Below are the code and all the weights of a small trained network. Each question names an input and a class and asks about switching units off, where a switched-off unit gives its printed mean instead of its output.

import numpy as np


def w(rows, s, z=0):
    codes = np.array(rows[::2]) - 128.0
    scale = np.full(codes.shape[1], s)
    scale[-1] = z or s
    return codes * scale


def f(y):
    return np.maximum(y, 0)


def log_softmax(a):
    a = a - a.max(-1, keepdims=True)
    return a - np.log(np.exp(a).sum(-1, keepdims=True))


def net(x, mask):
    res = np.array(x, float).reshape(1, 3) / 4 @ E
    y = f(res @ A[0][:, :-1].T + A[0][:, -1])
    res = res + np.where(mask, y, B[0][:, -1]) @ B[0][:, :-1]
    return log_softmax(res[-1] @ U[:, :-1].T + U[:, -1])


A, B = {}, {}
E = w([
[75,77,171,126,119,15,129,196,183],'x0',
[36,170,70,162,160,152,153,187,95],'x1',
[76,104,248,189,51,195,156,105,108],'x2',
],0.014)
A[0] = w([
[50,231,90,182,151,113,212,216,122,112],'neuron 0',
[199,108,53,105,167,167,39,201,215,82],'neuron 1',
[224,37,135,71,73,142,153,79,90,137],'neuron 2',
[45,10,179,97,146,35,127,235,164,94],'neuron 3',
[215,216,76,134,97,210,125,57,69,98],'neuron 4',
[156,192,80,101,249,50,119,122,117,150],'neuron 5',
[14,149,112,173,194,122,226,219,113,123],'neuron 6',
[126,77,139,139,80,39,144,202,158,119],'neuron 7',
[117,92,135,129,138,108,190,134,143,250],'neuron 8',
[197,181,9,87,152,83,65,204,214,103],'neuron 9',
[71,109,173,248,2,171,162,61,152,107],'neuron 10',
[96,44,148,190,63,140,188,130,163,103],'neuron 11',
[230,28,141,100,55,87,123,67,213,114],'neuron 12',
[127,96,195,240,72,177,221,183,81,123],'neuron 13',
[133,144,141,97,47,168,156,99,66,110],'neuron 14',
[114,124,110,162,188,176,132,185,45,126],'neuron 15',
[148,66,150,168,123,60,120,192,181,123],'neuron 16',
[151,49,158,71,106,100,139,117,229,118],'neuron 17',
],0.0079,0.018)
B[0] = w([
[120,118,124,78,96,191,42,109,79,195],'neuron 0',
[120,190,148,151,161,97,101,156,137,165],'neuron 1',
[93,118,108,88,102,156,109,91,93,194],'neuron 2',
[227,187,99,177,98,157,150,182,133,219],'neuron 3',
[220,175,66,188,104,181,189,198,118,205],'neuron 4',
[124,130,163,135,131,59,149,57,169,210],'neuron 5',
[102,113,108,86,91,158,78,128,63,207],'neuron 6',
[184,177,85,170,111,151,166,146,118,191],'neuron 7',
[129,8,112,149,145,98,217,85,112,251],'neuron 8',
[88,167,201,156,155,84,99,130,141,207],'neuron 9',
[117,174,159,159,168,87,107,109,130,217],'neuron 10',
[121,193,168,171,170,100,111,114,146,176],'neuron 11',
[66,138,128,69,74,161,54,66,89,204],'neuron 12',
[126,142,169,121,169,74,108,98,136,209],'neuron 13',
[140,186,115,148,143,91,145,152,140,163],'neuron 14',
[122,107,134,125,78,114,123,98,92,169],'neuron 15',
[154,146,92,149,97,112,153,141,108,185],'neuron 16',
[114,153,88,110,98,180,108,112,85,181],'neuron 17',
],0.011,0.018)
U = w([
[225,175,60,193,69,141,167,154,123,100],'0',
[112,176,195,159,176,33,76,96,152,86],'1',
[86,125,87,53,28,164,17,95,80,86],'2',
[117,2,97,136,138,92,247,76,130,248],'3',
[146,86,136,128,132,157,129,191,216,112],'4',
],0.011,0.014)

Each question gives the input, the list of numbers given to net, and the class t.
The units are the neurons (one row each of A and B). Each row of codes is followed by its name. A weight is (code - 128) times the scale printed after its matrix; where a second scale follows, it is the last column's (A, B and U).
mask holds one flag per neuron, in row order. A switched-off neuron (its flag False) gives its mean, the last column of its row in B, instead of its output. The means were averaged over made-up inputs and are rounded, as every weight is.
A unit's drop is (log p(t) with every unit on - log p(t) with that unit switched off) / (log p(t) with every unit on - log p(t) with every unit switched off).
The circuit of an input: a set's keep is (log p(t) with only the set's units on - log p(t) with every unit switched off) / (log p(t) with every unit on - log p(t) with every unit switched off). Starting from the 12 units with the biggest drops (on a tie, the unit counted first), units are removed one at a time, each time the one whose removal leaves the highest keep (on an exact tie, the one counted first), for as long as the keep stays at least 0.8.
circuit, biggest first: the units of the circuit, biggest drop first
unit that matters most: the unit with the biggest drop
top k neurons: the k neurons with the biggest drops, biggest first
drop when u is switched off: that unit's drop, to one decimal
input [3,3,-3], class 3: unit that matters most => neuron 4
input [-3,3,-4], class 1: top 2 neurons => (neuron 9; neuron 3)
input [-3,-3,-2], class 3: circuit, biggest first => (neuron 3; neuron 0)
input [-4,6,5], class 2: top 3 neurons => (neuron 0; neuron 6; neuron 9)
input [2,-4,-3], class 2: top 3 neurons => (neuron 12; neuron 17; neuron 10)
input [-3,3,2], class 3: circuit, biggest first => (neuron 3; neuron 12)
input [3,7,7], class 1: top 3 neurons => (neuron 13; neuron 10; neuron 11)
input [8,-8,-5], class 0: top 3 neurons => (neuron 3; neuron 7; neuron 16)
input [-3,1,-2], class 3: top 2 neurons => (neuron 3; neuron 7)
input [5,2,5], class 0: top 4 neurons => (neuron 3; neuron 9; neuron 7; neuron 5)
input [3,5,3], class 2: top 2 neurons => (neuron 6; neuron 0)
input [-3,0,2], class 3: top 2 neurons => (neuron 3; neuron 7)
input [0,2,3], class 3: top 3 neurons => (neuron 9; neuron 1; neuron 12)
input [2,-7,4], class 2: circuit, biggest first => (neuron 12)
input [6,-5,-3], class 0: top 2 neurons => (neuron 3; neuron 7)
input [8,5,-5], class 0: drop when neuron 3 is switched off => 1.2
input [-2,8,3], class 2: drop when neuron 15 is switched off => 0.0
input [0,7,7], class 1: drop when neuron 11 is switched off => 0.6
